Below are the code and all the weights of a small trained network. Each question names an input and a class and asks about switching units off, where a switched-off unit gives its printed mean instead of its output.

import numpy as np


def w(rows, s, z=0):
    codes = np.array(rows[::2]) - 128.0
    scale = np.full(codes.shape[1], s)
    scale[-1] = z or s
    return codes * scale


def f(y):
    return y / 2 * (1 + np.tanh(0.7978845608 * (y + 0.044715 * y**3)))


def log_softmax(a):
    a = a - a.max(-1, keepdims=True)
    return a - np.log(np.exp(a).sum(-1, keepdims=True))


def net(x, mask):
    res = np.array(x, float).reshape(1, 5) / 4 @ E
    y = f(res @ A[0][:, :-1].T + A[0][:, -1])
    res = res + np.where(mask, y, B[0][:, -1]) @ B[0][:, :-1]
    return log_softmax(res[-1] @ U[:, :-1].T + U[:, -1])


A, B = {}, {}
E = w([
[116,37,159,143,99,20,80,79,180,157,72,168],'x0',
[73,71,112,131,82,143,105,223,124,104,170,155],'x1',
[112,134,194,142,109,113,177,81,60,101,182,189],'x2',
[101,118,251,143,191,146,64,111,106,149,167,152],'x3',
[186,68,122,68,109,148,85,137,99,134,113,49],'x4',
],0.012)
A[0] = w([
[170,112,127,3,120,128,102,108,86,118,157,108,11],'neuron 0',
[162,183,138,208,157,123,158,136,168,91,121,154,42],'neuron 1',
[107,180,216,150,186,225,52,147,116,190,162,122,140],'neuron 2',
[237,17,128,98,133,180,144,95,84,116,113,112,120],'neuron 3',
[166,155,45,187,62,125,181,121,99,58,109,99,1],'neuron 4',
[57,165,113,188,173,139,176,164,157,131,59,205,61],'neuron 5',
[209,197,144,131,193,128,145,53,86,123,3,133,9],'neuron 6',
[190,193,92,168,204,217,162,182,69,79,196,82,54],'neuron 7',
],0.0075,0.0012)
B[0] = w([
[102,188,77,86,143,149,206,126,202,85,160,83,172],'neuron 0',
[110,179,157,66,140,148,132,138,152,122,136,107,168],'neuron 1',
[144,88,97,142,137,129,172,110,91,189,94,88,219],'neuron 2',
[109,179,176,114,108,121,153,157,168,97,119,116,193],'neuron 3',
[65,152,133,144,124,36,128,83,74,201,134,90,197],'neuron 4',
[172,123,158,144,216,173,148,117,160,83,185,133,191],'neuron 5',
[48,73,143,154,113,197,120,157,53,40,95,173,215],'neuron 6',
[189,104,159,144,2,113,100,108,124,103,65,145,246],'neuron 7',
],0.01,0.012)
U = w([
[216,136,173,147,67,72,79,85,152,110,111,200,251],'0',
[37,112,89,131,97,182,74,180,59,68,172,181,184],'1',
[117,163,148,163,140,60,162,51,85,254,152,62,2],'2',
[157,230,202,65,136,153,172,113,224,100,195,132,34],'3',
],0.0084,0.0021)

Each question gives the input, the list of numbers given to net, and the class t.
The units are the neurons (one row each of A and B). Each row of codes is followed by its name. A weight is (code - 128) times the scale printed after its matrix; where a second scale follows, it is the last column's (A, B and U).
mask holds one flag per neuron, in row order. A switched-off neuron (its flag False) gives its mean, the last column of its row in B, instead of its output. The means were averaged over made-up inputs and are rounded, as every weight is.
A unit's drop is (log p(t) with every unit on - log p(t) with that unit switched off) / (log p(t) with every unit on - log p(t) with every unit switched off).
The circuit of an input: a set's keep is (log p(t) with only the set's units on - log p(t) with every unit switched off) / (log p(t) with every unit on - log p(t) with every unit switched off). Starting from all 8 units, units are removed one at a time, each time the one whose removal leaves the highest keep (on an exact tie, the one counted first), for as long as the keep stays at least 0.8.
units of the circuit, in order: the units of the circuit, biggest drop first
unit that matters most: the unit with the biggest drop
top k neurons: the k neurons with the biggest drops, biggest first
drop of u: that unit's drop, to one decimal
input [-5,-6,-6,6,3], class 1: unit that matters most -> neuron 6
input [-8,8,1,7,-6], class 0: units of the circuit, in order -> neuron 7; neuron 6
input [-3,-1,-6,-2,5], class 3: top 4 neurons -> neuron 0; neuron 3; neuron 2; neuron 6
input [0,5,5,5,7], class 3: units of the circuit, in order -> neuron 6; neuron 0
input [1,-1,5,0,4], class 3: units of the circuit, in order -> neuron 7; neuron 6; neuron 4
input [-7,3,-8,7,2], class 0: top 2 neurons -> neuron 7; neuron 4
input [0,-2,-3,-4,1], class 2: top 2 neurons -> neuron 7; neuron 4
input [5,-7,2,5,0], class 1: top 2 neurons -> neuron 6; neuron 7
input [4,4,3,7,5], class 2: units of the circuit, in order -> neuron 6; neuron 7
input [3,-5,-4,0,7], class 3: top 3 neurons -> neuron 3; neuron 0; neuron 7
input [2,6,8,5,-7], class 3: units of the circuit, in order -> neuron 6; neuron 5
input [7,-3,4,8,-7], class 2: top 3 neurons -> neuron 2; neuron 7; neuron 3
input [-4,1,0,5,2], class 2: top 2 neurons -> neuron 2; neuron 6
input [-5,4,2,2,-6], class 3: top 3 neurons -> neuron 6; neuron 5; neuron 1
input [3,5,2,-8,7], class 2: units of the circuit, in order -> neuron 4
input [1,2,7,-6,-5], class 2: top 2 neurons -> neuron 4; neuron 6
input [7,3,-7,8,1], class 2: units of the circuit, in order -> neuron 7; neuron 2
input [3,-5,2,-1,3], class 1: units of the circuit, in order -> neuron 6; neuron 7
input [3,3,2,4,8], class 3: units of the circuit, in order -> neuron 0; neuron 3
input [3,0,-5,-7,8], class 3: unit that matters most -> neuron 3
input [-5,6,7,-7,5], class 2: top 2 neurons -> neuron 4; neuron 6
input [-8,5,-8,-8,7], class 0: top 2 neurons -> neuron 7; neuron 2
input [-3,-7,8,5,-1], class 1: top 2 neurons -> neuron 6; neuron 4
input [-1,0,-3,-1,5], class 3: top 2 neurons -> neuron 6; neuron 0
input [-4,0,1,1,3], class 0: drop of neuron 1 -> 0.1
